Here is a tiny trained network, its code and every weight. The questions are about switching its units off for an input and a class, where a switched-off unit gives its printed mean instead of its output.

import numpy as np


def w(rows, s, z=0):
    codes = np.array(rows[::2]) - 128.0
    scale = np.full(codes.shape[1], s)
    scale[-1] = z or s
    return codes * scale


def f(y):
    return np.maximum(y, 0)


def log_softmax(a):
    a = a - a.max(-1, keepdims=True)
    return a - np.log(np.exp(a).sum(-1, keepdims=True))


def net(x, mask):
    res = np.array(x, float).reshape(1, 6) / 4 @ E
    y = f(res @ A[0][:, :-1].T + A[0][:, -1])
    res = res + np.where(mask, y, B[0][:, -1]) @ B[0][:, :-1]
    return log_softmax(res[-1] @ U[:, :-1].T + U[:, -1])


A, B = {}, {}
E = w([
[110,113,136,134,131,127,135,132,111],'x0',
[156,122,123,144,135,107,90,78,155],'x1',
[146,97,211,119,229,158,126,132,227],'x2',
[120,137,116,140,131,125,125,126,153],'x3',
[62,80,92,50,147,131,20,159,132],'x4',
[170,4,106,155,61,187,138,153,175],'x5',
],0.013)
A[0] = w([
[44,145,105,52,195,92,24,115,87,5],'n0',
[137,185,130,65,148,91,129,114,122,15],'n1',
[186,166,205,185,121,104,185,101,106,7],'n2',
[117,150,36,116,18,51,111,118,74,173],'n3',
[93,33,101,15,50,140,68,147,191,22],'n4',
[94,241,150,105,236,2,123,118,73,39],'n5',
[186,25,48,181,105,190,145,154,145,41],'n6',
[200,164,155,240,135,104,239,107,119,28],'n7',
[168,104,166,136,162,91,103,150,116,48],'n8',
[103,113,49,81,199,164,26,169,114,15],'n9',
[97,129,234,118,221,113,132,157,187,106],'n10',
[74,109,47,154,42,96,152,106,55,204],'n11',
[155,92,164,63,138,103,107,95,124,88],'n12',
[113,73,248,81,190,221,166,123,228,180],'n13',
],0.0089,0.002)
B[0] = w([
[96,155,189,123,89,190,136,117,154,219],'n0',
[136,78,160,156,165,110,128,135,151,169],'n1',
[65,144,152,132,79,128,117,90,99,197],'n2',
[159,177,54,93,218,102,63,111,107,235],'n3',
[81,141,140,189,62,153,142,131,139,212],'n4',
[189,11,140,140,111,102,237,222,180,251],'n5',
[181,49,92,134,90,125,202,156,186,209],'n6',
[62,185,173,138,71,191,125,92,118,229],'n7',
[149,163,104,152,135,132,153,160,92,145],'n8',
[83,152,187,122,92,166,116,94,98,200],'n9',
[187,164,122,129,210,90,89,94,65,211],'n10',
[142,133,108,117,168,74,96,102,112,227],'n11',
[113,161,132,114,133,125,133,139,98,153],'n12',
[166,138,97,112,172,90,67,125,73,235],'n13',
],0.012,0.017)
U = w([
[156,168,82,86,226,85,31,93,81,189],'0',
[162,2,139,125,110,141,167,151,173,245],'1',
[42,200,201,127,88,204,100,82,123,3],'2',
],0.011,0.0019)

Each question gives the input, the list of numbers given to net, and the class t.
The units are the neurons (one row each of A and B). Each row of codes is followed by its name. A weight is (code - 128) times the scale printed after its matrix; where a second scale follows, it is the last column's (A, B and U).
mask holds one flag per neuron, in row order. A switched-off neuron (its flag False) gives its mean, the last column of its row in B, instead of its output. The means were averaged over made-up inputs and are rounded, as every weight is.
A unit's drop is (log p(t) with every unit on - log p(t) with that unit switched off) / (log p(t) with every unit on - log p(t) with every unit switched off).
The circuit of an input: a set's keep is (log p(t) with only the set's units on - log p(t) with every unit switched off) / (log p(t) with every unit on - log p(t) with every unit switched off). Starting from the 12 units with the biggest drops (on a tie, the unit counted first), units are removed one at a time, each time the one whose removal leaves the highest keep (on an exact tie, the one counted first), for as long as the keep stays at least 0.8.
units of the circuit, in order: the units of the circuit, biggest drop first
k most important neurons: the k neurons with the biggest drops, biggest first
drop when u is switched off: that unit's drop, to one decimal
input [7,6,5,2,-6,5], class 2: 2 most important neurons : (n7; n5)
input [-7,8,-2,2,-7,5], class 2: units of the circuit, in order : (n7)
input [5,-6,-6,3,5,6], class 0: 3 most important neurons : (n3; n5; n11)
input [6,8,1,5,-1,-2], class 1: 3 most important neurons : (n3; n13; n11)
input [1,6,-7,3,-8,4], class 2: 2 most important neurons : (n7; n13)
input [7,-3,2,-2,-7,4], class 2: 2 most important neurons : (n7; n5)
input [2,-6,-2,-2,6,5], class 2: 2 most important neurons : (n5; n4)
input [2,-8,6,-6,-5,1], class 0: 2 most important neurons : (n13; n10)
input [-7,0,7,4,3,7], class 0: 3 most important neurons : (n13; n5; n10)
input [7,-2,0,1,8,-5], class 2: 2 most important neurons : (n0; n9)
input [3,7,6,0,-6,1], class 0: 3 most important neurons : (n13; n10; n0)
input [6,8,-7,7,-6,6], class 0: 2 most important neurons : (n3; n5)
input [3,-5,6,5,-1,-8], class 1: 2 most important neurons : (n5; n3)
input [3,0,2,-4,5,-8], class 1: units of the circuit, in order : (n5)
input [0,5,-7,-2,6,7], class 0: 2 most important neurons : (n3; n5)
input [-3,-1,-3,-4,5,-6], class 1: drop when n5 is switched off : 1.2
input [-8,-5,-2,-7,-3,-3], class 1: drop when n4 is switched off : 0.2
input [-5,-3,-6,-8,-5,5], class 0: drop when n11 is switched off : 0.1
